Below is a small trained network, with its code and all its weights. Each question gives an input and a class and asks what happens when units are switched off, that is, made to give their printed mean instead of their output.

import numpy as np


def w(rows, s, z=0):
    codes = np.array(rows[::2]) - 128.0
    scale = np.full(codes.shape[1], s)
    scale[-1] = z or s
    return codes * scale


def norm(h):
    return h / np.sqrt((h * h).mean(-1, keepdims=True) + 1e-5)


def f(y):
    return np.maximum(y, 0)


def log_softmax(a):
    a = a - a.max(-1, keepdims=True)
    return a - np.log(np.exp(a).sum(-1, keepdims=True))


def net(x, mask):
    res = np.array(x, float).reshape(1, 5) / 4 @ E
    u = 0
    for l in range(2):
        y = f(norm(res) @ A[l][:, :-1].T + A[l][:, -1])
        res = res + np.where(mask[u : u + 14], y, B[l][:, -1]) @ B[l][:, :-1]
        u += 14
    return log_softmax(norm(res)[-1] @ U[:, :-1].T + U[:, -1])


A, B = {}, {}
E = w([
[136,149,109,244,122,108,146,137,107],'x0',
[162,126,113,134,254,160,112,132,102],'x1',
[76,75,110,149,140,156,14,86,118],'x2',
[128,129,128,127,129,127,129,130,128],'x3',
[130,126,132,128,127,129,128,127,128],'x4',
],0.001)
A[0] = w([
[134,110,105,222,103,168,95,152,158,50],'L0N0',
[91,102,110,179,152,185,26,42,173,75],'L0N1',
[121,97,143,185,87,120,79,167,122,4],'L0N2',
[111,129,91,206,126,88,147,129,70,45],'L0N3',
[34,46,109,152,70,108,1,117,76,89],'L0N4',
[224,216,150,102,65,129,222,156,205,152],'L0N5',
[131,99,110,185,79,114,85,143,120,2],'L0N6',
[182,139,117,146,251,196,95,95,136,69],'L0N7',
[141,161,90,134,38,150,179,91,182,89],'L0N8',
[138,102,109,160,193,99,144,93,90,69],'L0N9',
[147,116,100,201,169,103,154,120,80,76],'L0N10',
[126,77,171,15,124,153,125,92,188,41],'L0N11',
[129,90,132,187,91,139,94,165,150,17],'L0N12',
[191,150,123,88,233,128,185,227,57,104],'L0N13',
],0.0013)
B[0] = w([
[85,191,128,142,145,87,193,76,69,154],'L0N0',
[97,87,129,101,137,32,121,210,56,202],'L0N1',
[4,227,125,90,136,111,166,82,50,137],'L0N2',
[137,112,192,36,98,180,62,147,163,154],'L0N3',
[193,238,124,117,106,200,194,45,192,225],'L0N4',
[70,12,124,121,175,93,38,172,46,254],'L0N5',
[12,212,155,94,152,118,192,86,51,140],'L0N6',
[111,62,135,91,137,18,124,239,70,198],'L0N7',
[109,46,121,124,185,89,63,167,51,177],'L0N8',
[172,125,97,125,73,171,91,182,147,150],'L0N9',
[156,142,121,135,57,168,56,176,144,163],'L0N10',
[158,229,61,232,84,95,138,172,63,176],'L0N11',
[34,201,134,122,133,103,185,58,63,136],'L0N12',
[150,140,117,135,99,171,130,3,236,216],'L0N13',
],0.0014,0.0016)
A[1] = w([
[143,132,149,42,179,189,151,83,218,11],'L1N0',
[82,79,144,199,138,96,121,177,88,2],'L1N1',
[173,201,92,216,140,153,172,104,175,88],'L1N2',
[111,138,146,201,92,85,139,135,107,83],'L1N3',
[199,126,105,136,217,176,143,141,134,141],'L1N4',
[104,102,117,140,71,164,78,67,184,104],'L1N5',
[94,85,133,3,112,111,98,123,123,176],'L1N6',
[113,120,184,25,111,211,122,71,236,121],'L1N7',
[120,140,150,113,60,102,177,178,136,112],'L1N8',
[120,59,134,19,157,114,120,156,120,121],'L1N9',
[103,118,142,118,49,113,154,149,131,131],'L1N10',
[150,84,160,169,131,70,199,190,134,123],'L1N11',
[146,126,138,55,120,105,172,184,139,134],'L1N12',
[98,93,126,153,177,196,74,113,111,103],'L1N13',
],0.0022,0.00089)
B[1] = w([
[145,52,81,226,129,6,167,70,101,179],'L1N0',
[246,97,62,173,143,80,171,147,142,176],'L1N1',
[75,120,178,13,77,182,73,149,165,165],'L1N2',
[105,129,102,112,177,94,171,83,101,187],'L1N3',
[130,155,164,125,25,147,151,88,181,210],'L1N4',
[155,188,153,136,103,147,229,120,153,180],'L1N5',
[141,159,188,89,137,228,114,179,168,250],'L1N6',
[238,117,81,204,123,114,128,174,155,202],'L1N7',
[129,113,96,136,216,143,73,129,102,193],'L1N8',
[13,120,170,101,128,90,145,96,98,233],'L1N9',
[137,125,99,130,215,147,86,138,98,199],'L1N10',
[196,149,103,139,99,184,53,149,156,198],'L1N11',
[55,100,139,147,145,102,124,70,121,200],'L1N12',
[142,125,108,113,112,90,167,198,102,181],'L1N13',
],0.0022,0.0023)
U = w([
[21,69,188,15,206,140,74,192,97,189],'0',
[194,196,159,114,38,226,125,141,228,217],'1',
[189,99,27,219,175,53,84,191,51,142],'2',
[3,219,93,185,66,107,172,9,75,12],'3',
[120,60,187,119,139,15,238,1,197,9],'4',
],0.0079,0.0012)

Each question gives the input, the list of numbers given to net, and the class t.
The units are the neurons (one row each of A and B). Each row of codes is followed by its name. A weight is (code - 128) times the scale printed after its matrix; where a second scale follows, it is the last column's (A, B and U).
mask holds one flag per neuron, layer by layer. A switched-off neuron (its flag False) gives its mean, the last column of its row in B, instead of its output. The means were averaged over made-up inputs and are rounded, as every weight is.
A unit's drop is (log p(t) with every unit on - log p(t) with that unit switched off) / (log p(t) with every unit on - log p(t) with every unit switched off).
The circuit of an input: a set's keep is (log p(t) with only the set's units on - log p(t) with every unit switched off) / (log p(t) with every unit on - log p(t) with every unit switched off). Starting from the 12 units with the biggest drops (on a tie, the unit counted first), units are removed one at a time, each time the one whose removal leaves the highest keep (on an exact tie, the one counted first), for as long as the keep stays at least 0.8.
circuit, biggest first: the units of the circuit, biggest drop first
most important unit: the unit with the biggest drop
top k neurons: the k neurons with the biggest drops, biggest first
top k neurons in layer l: the k neurons of layer l with the biggest drops, biggest first
drop when u is switched off: that unit's drop, to one decimal
input [4,1,-5,-3,7], class 1: circuit, biggest first	[L1N2]
input [-1,-8,0,-8,-1], class 0: circuit, biggest first	[L1N10 L1N4 L1N8]
input [-2,1,-4,5,4], class 4: top 3 neurons	[L0N13 L0N7 L0N1]
input [-8,7,-6,2,-1], class 4: circuit, biggest first	[L1N0 L0N13]
input [8,-1,2,4,7], class 3: circuit, biggest first	[L0N5 L1N2 L1N3]
input [-3,0,4,0,8], class 1: top 2 neurons	[L0N4 L0N5]
input [-7,4,-7,0,7], class 4: top 2 neurons	[L1N0 L0N13]
input [7,0,6,6,-7], class 3: top 2 neurons	[L0N4 L0N5]
input [0,-5,-7,8,7], class 0: top 2 neurons	[L0N5 L1N7]
input [-8,6,0,1,3], class 4: top 2 neurons	[L1N0 L0N5]
input [-4,2,-4,6,-1], class 4: top 2 neurons	[L0N13 L1N0]
input [0,3,-4,-7,2], class 4: top 3 neurons in layer 0	[L0N13 L0N11 L0N5]
input [1,-2,5,3,8], class 3: top 3 neurons in layer 0	[L0N1 L0N13 L0N4]
input [4,8,-1,-3,-7], class 1: most important unit	L1N4
input [-7,0,3,3,8], class 1: top 4 neurons	[L1N6 L1N7 L0N5 L0N7]
input [3,-2,2,7,-7], class 3: top 2 neurons	[L1N6 L0N4]
input [0,7,-2,1,-7], class 4: top 2 neurons in layer 1	[L1N6 L1N0]
input [2,2,-7,-6,-3], class 1: top 2 neurons	[L0N13 L1N11]
input [-4,7,-7,-8,7], class 4: drop when L1N0 is switched off	0.1
input [-2,2,-1,0,-4], class 4: most important unit	L0N13
input [1,-2,-3,-4,-1], class 2: drop when L1N1 is switched off	0.8
input [0,-5,-4,-7,8], class 0: drop when L1N7 is switched off	0.2
